Below is a small trained network, with its code and all its weights. Each question gives an input and a target symbol and asks what happens when units are switched off, that is, made to give their printed mean instead of their output.

import numpy as np


def w(rows, s, z=0):
    codes = np.array(rows[::2]) - 128.0
    scale = np.full(codes.shape[1], s)
    scale[-1] = z or s
    return codes * scale


def f(y):
    return np.maximum(y, 0)


def softmax(a):
    e = np.exp(a - a.max(-1, keepdims=True))
    return e / e.sum(-1, keepdims=True)


def log_softmax(a):
    a = a - a.max(-1, keepdims=True)
    return a - np.log(np.exp(a).sum(-1, keepdims=True))


def net(x, mask):
    ids = ['ΞΣΦΨηλμπτ'.index(c) for c in x.split()]
    T = len(ids)
    res = E[ids] + P[:T]
    u = 0
    for l in range(3):
        q, k, v = (res @ M[l].T for M in (Q, K, V))
        z = softmax(np.where(np.tri(T) > 0, q @ k.T / 2**0.5, -1e9)) @ v
        res = res + np.where(mask[u], z, O[l][:, -1]) @ O[l][:, :-1]
        u += 1
        y = f(res @ A[l][:, :-1].T + A[l][:, -1])
        res = res + np.where(mask[u : u + 8], y, B[l][:, -1]) @ B[l][:, :-1]
        u += 8
    return log_softmax(res[-1] @ U[:, :-1].T + U[:, -1])


Q, K, V, O, A, B = {}, {}, {}, {}, {}, {}
E = w([
[198,106,197,120,133,92,194,93,182,143],'Ξ',
[83,69,176,192,143,135,163,129,203,151],'Σ',
[42,53,124,147,137,178,119,197,198,173],'Φ',
[144,156,191,113,155,215,132,177,194,171],'Ψ',
[136,107,138,114,131,252,125,102,98,153],'η',
[76,138,146,172,171,174,205,112,60,111],'λ',
[86,86,87,159,104,124,176,83,138,57],'μ',
[131,197,75,65,167,95,90,150,173,71],'π',
[142,174,28,59,135,144,112,93,40,54],'τ',
],0.011)
P = w([
[199,49,137,151,234,147,173,196,145,40],'0',
[168,88,107,157,204,154,204,159,135,102],'1',
[56,119,209,71,134,128,88,81,135,77],'2',
[148,124,79,101,50,133,244,160,134,173],'3',
[138,160,103,223,245,141,43,100,118,124],'4',
[5,199,178,68,93,135,94,53,127,95],'5',
[89,205,40,113,20,128,237,142,128,201],'6',
[90,254,79,223,208,155,37,63,130,142],'7',
],0.0096)
Q[0] = w([
[122,134,107,108,151,182,193,126,163,68],'0.h1',
[93,141,155,193,250,168,69,74,164,101],'0.h1',
],0.019)
K[0] = w([
[152,173,47,84,147,126,74,171,105,6],'0.h1',
[71,245,82,131,52,127,97,77,135,138],'0.h1',
],0.012)
V[0] = w([
[61,27,76,238,84,44,174,47,114,55],'0.h1',
[209,142,112,109,102,2,118,28,213,78],'0.h1',
],0.0058)
O[0] = w([
[145,183,163,208,10,162,128,207,111,26,165],'0.h1',
[169,137,93,182,69,182,143,2,244,50,7],'0.h1',
],0.0071,0.0016)
A[0] = w([
[176,148,158,153,159,175,153,93,126,123,4],'0.n1',
[121,138,167,196,101,161,127,147,138,83,86],'0.n2',
[185,169,241,102,98,2,134,73,83,134,77],'0.n3',
[175,151,130,154,69,156,102,129,138,78,99],'0.n4',
[157,142,164,156,140,118,152,77,111,130,97],'0.n5',
[173,175,130,140,126,222,159,88,135,167,153],'0.n6',
[140,116,119,80,133,151,88,102,82,122,115],'0.n7',
[138,143,142,153,138,101,73,113,160,182,147],'0.n8',
],0.0081,0.0047)
B[0] = w([
[105,88,99,100,52,117,111,113,198,115,147],'0.n1',
[147,134,173,167,107,152,180,59,160,100,214],'0.n2',
[20,120,92,153,143,255,59,220,94,87,148],'0.n3',
[136,157,103,95,106,195,168,144,156,100,180],'0.n4',
[93,118,91,133,107,132,117,156,173,149,156],'0.n5',
[77,66,75,170,99,62,155,114,120,124,255],'0.n6',
[160,116,125,125,108,182,129,60,100,112,170],'0.n7',
[145,145,156,144,203,176,86,127,107,117,181],'0.n8',
],0.0075,0.0036)
Q[1] = w([
[120,68,74,94,58,65,255,212,134,200],'1.h1',
[118,89,124,96,28,59,118,96,143,128],'1.h1',
],0.01)
K[1] = w([
[215,9,157,136,210,175,162,214,100,55],'1.h1',
[246,1,162,153,136,120,93,131,192,108],'1.h1',
],0.0078)
V[1] = w([
[138,43,180,90,26,169,70,128,184,205],'1.h1',
[231,184,255,198,170,84,206,66,144,183],'1.h1',
],0.0051)
O[1] = w([
[100,204,120,87,180,210,255,134,189,131,2],'1.h1',
[193,149,171,157,132,71,148,39,154,223,112],'1.h1',
],0.0076,0.0045)
A[1] = w([
[19,84,232,71,113,121,65,86,117,142,91],'1.n1',
[132,162,112,180,168,105,189,185,129,165,167],'1.n2',
[195,77,123,213,99,187,78,140,77,181,231],'1.n3',
[110,130,199,124,146,96,119,221,69,87,35],'1.n4',
[255,149,64,96,183,128,102,145,196,95,184],'1.n5',
[60,145,193,16,175,176,206,100,114,106,252],'1.n6',
[133,232,182,92,77,144,183,148,204,218,180],'1.n7',
[135,114,76,212,220,35,176,121,165,183,179],'1.n8',
],0.0057,0.0027)
B[1] = w([
[69,144,255,157,124,84,97,5,121,146,214],'1.n1',
[147,82,93,109,90,238,125,189,114,128,191],'1.n2',
[72,153,125,236,191,113,190,152,44,95,253],'1.n3',
[112,93,171,90,127,16,96,101,114,63,192],'1.n4',
[103,52,70,135,53,90,92,107,164,140,190],'1.n5',
[91,74,151,30,67,203,152,47,189,54,245],'1.n6',
[165,93,103,107,124,11,184,103,156,71,184],'1.n7',
[110,96,118,102,108,254,102,155,133,253,237],'1.n8',
],0.0056,0.0047)
Q[2] = w([
[140,198,142,194,254,189,86,110,139,85],'2.h1',
[27,64,145,141,165,159,38,45,123,26],'2.h1',
],0.0091)
K[2] = w([
[37,254,125,158,56,194,135,84,94,209],'2.h1',
[100,242,39,75,107,79,75,102,107,138],'2.h1',
],0.0078)
V[2] = w([
[76,114,137,201,122,208,204,56,3,127],'2.h1',
[211,143,27,66,116,115,122,52,19,68],'2.h1',
],0.0056)
O[2] = w([
[211,111,184,125,102,111,218,160,77,160,253],'2.h1',
[119,111,103,158,254,124,241,159,91,88,199],'2.h1',
],0.0097,0.0049)
A[2] = w([
[189,134,76,114,73,187,107,139,183,255,203],'2.n1',
[183,116,102,233,154,47,132,201,60,110,94],'2.n2',
[143,134,175,60,158,118,81,119,136,223,4],'2.n3',
[186,103,69,181,60,185,193,157,160,135,140],'2.n4',
[98,111,69,110,167,148,79,121,140,160,65],'2.n5',
[72,96,136,164,102,112,113,62,219,89,137],'2.n6',
[88,121,11,207,170,124,156,172,105,119,106],'2.n7',
[115,134,77,121,147,158,45,147,118,191,236],'2.n8',
],0.008,0.0034)
B[2] = w([
[112,60,166,109,190,153,74,57,52,35,178],'2.n1',
[59,214,93,65,83,173,69,98,188,222,252],'2.n2',
[173,253,134,66,190,145,184,184,156,204,146],'2.n3',
[113,239,138,135,224,127,90,117,123,74,206],'2.n4',
[197,138,158,171,90,114,173,78,99,155,171],'2.n5',
[92,159,28,192,128,55,148,152,99,172,217],'2.n6',
[206,83,255,74,124,72,105,134,225,110,230],'2.n7',
[163,99,100,152,34,186,207,126,122,122,170],'2.n8',
],0.007,0.013)
U = w([
[41,143,33,136,193,127,69,71,108,110,114],'Ξ',
[164,111,236,160,107,48,30,88,31,66,79],'Σ',
[73,90,105,94,9,237,68,199,175,31,156],'Φ',
[163,107,133,66,64,217,178,31,152,144,4],'Ψ',
[163,99,81,152,250,101,243,243,4,101,221],'η',
[123,163,129,161,92,70,58,197,68,238,172],'λ',
[164,238,122,169,89,182,175,172,153,55,112],'μ',
[232,68,115,202,13,68,209,89,186,162,191],'π',
[139,161,169,53,173,79,110,112,228,132,61],'τ',
],0.0044,0.0048)

Each question gives the input, a string of symbols that net reads in full, and the target symbol t.
The units are the heads (2 rows each of Q, K, V and O) and the neurons (one row each of A and B). Each row of codes is followed by its name. A weight is (code - 128) times the scale printed after its matrix; where a second scale follows, it is the last column's (O, A, B and U).
mask holds one flag per unit, layer by layer, with each layer's heads first. A switched-off unit (its flag False) gives its mean, the last column of its rows in O or B, instead of its output. The means were averaged over made-up inputs and are rounded, as every weight is.
A unit's drop is (log p(t) with every unit on - log p(t) with that unit switched off) / (log p(t) with every unit on - log p(t) with every unit switched off).
The circuit of an input: a set's keep is (log p(t) with only the set's units on - log p(t) with every unit switched off) / (log p(t) with every unit on - log p(t) with every unit switched off). Starting from the 12 units with the biggest drops (on a tie, the unit counted first), units are removed one at a time, each time the one whose removal leaves the highest keep (on an exact tie, the one counted first), for as long as the keep stays at least 0.8.
circuit, biggest first: the units of the circuit, biggest drop first
most important unit: the unit with the biggest drop
k most important neurons: the k neurons with the biggest drops, biggest first
k most important neurons of layer l: the k neurons of layer l with the biggest drops, biggest first
drop when u is switched off: that unit's drop, to one decimal
input Ψ Ψ Ξ Φ, target Ψ: most important unit -> 0.h1
input η λ λ λ η η Φ η, target η: circuit, biggest first -> [1.h1, 0.h1, 2.n2]
input λ π η τ π, target τ: 2 most important neurons -> [2.n7, 2.n2]
input λ τ Ξ Ξ Ξ τ Σ Ψ, target τ: 2 most important neurons -> [2.n7, 2.n2]
input μ η Σ Ξ Σ μ η π, target π: 2 most important neurons of layer 2 -> [2.n8, 2.n5]
input η μ Ψ λ, target η: circuit, biggest first -> [2.n2, 0.h1, 1.h1]
input τ π λ Σ μ μ, target Ξ: circuit, biggest first -> [2.h1, 2.n7, 1.n1]
input λ λ Ξ Ξ λ, target λ: circuit, biggest first -> [2.n2, 0.h1, 2.h1, 1.h1]
input τ λ π, target Ξ: 2 most important neurons -> [2.n6, 2.n7]
input Σ μ Ψ λ μ Ξ, target Φ: circuit, biggest first -> [0.n3, 1.h1]
input Φ μ η λ Ξ Φ, target λ: 3 most important neurons -> [1.n1, 2.n6, 2.n3]
input Ξ Σ λ, target Σ: 3 most important neurons -> [1.n1, 2.n2, 1.n4]
input Ψ λ Ψ τ Σ, target τ: 2 most important neurons -> [2.n7, 2.n2]
input Σ λ Ψ, target τ: most important neuron of layer 2 -> [2.n3]
input η Σ λ μ Σ τ Φ, target η: 2 most important neurons -> [2.n2, 1.n8]
input π π Ψ, target Ξ: 2 most important neurons of layer 2 -> [2.n6, 2.n7]
input η π λ Ξ π Φ, target Ξ: 2 most important neurons of layer 2 -> [2.n6, 2.n7]
input π Ξ Σ π Φ λ η, target π: 2 most important neurons -> [0.n6, 2.n7]
input π Σ η τ λ λ, target η: 2 most important neurons -> [2.n2, 1.n6]
input η τ η λ Ξ, target λ: most important neuron of layer 1 -> [1.n6]
input Ψ λ τ Σ η Σ π, target Ψ: 3 most important neurons -> [2.n8, 2.n1, 1.n8]
input Φ λ λ, target Σ: 2 most important neurons of layer 1 -> [1.n1, 1.n4]
input π Φ τ Φ, target π: 3 most important neurons -> [2.n5, 2.n7, 2.n8]
input μ π λ π τ μ Ψ λ, target μ: 2 most important neurons -> [2.n4, 0.n2]
input π η η η λ, target λ: 2 most important neurons -> [2.n2, 1.n6]
input Σ Φ μ λ μ λ λ μ, target μ: 3 most important neurons -> [2.n4, 0.n4, 0.n2]
input Σ μ Σ λ Ξ Φ Φ μ, target μ: most important neuron of layer 0 -> [0.n4]
input π λ μ λ, target π: 2 most important neurons -> [2.n7, 0.n6]
input λ μ τ λ Σ Φ λ Φ, target λ: 2 most important neurons of layer 1 -> [1.n6, 1.n3]
input Ψ π Φ Ψ, target Ψ: drop when 2.n8 is switched off -> 0.2
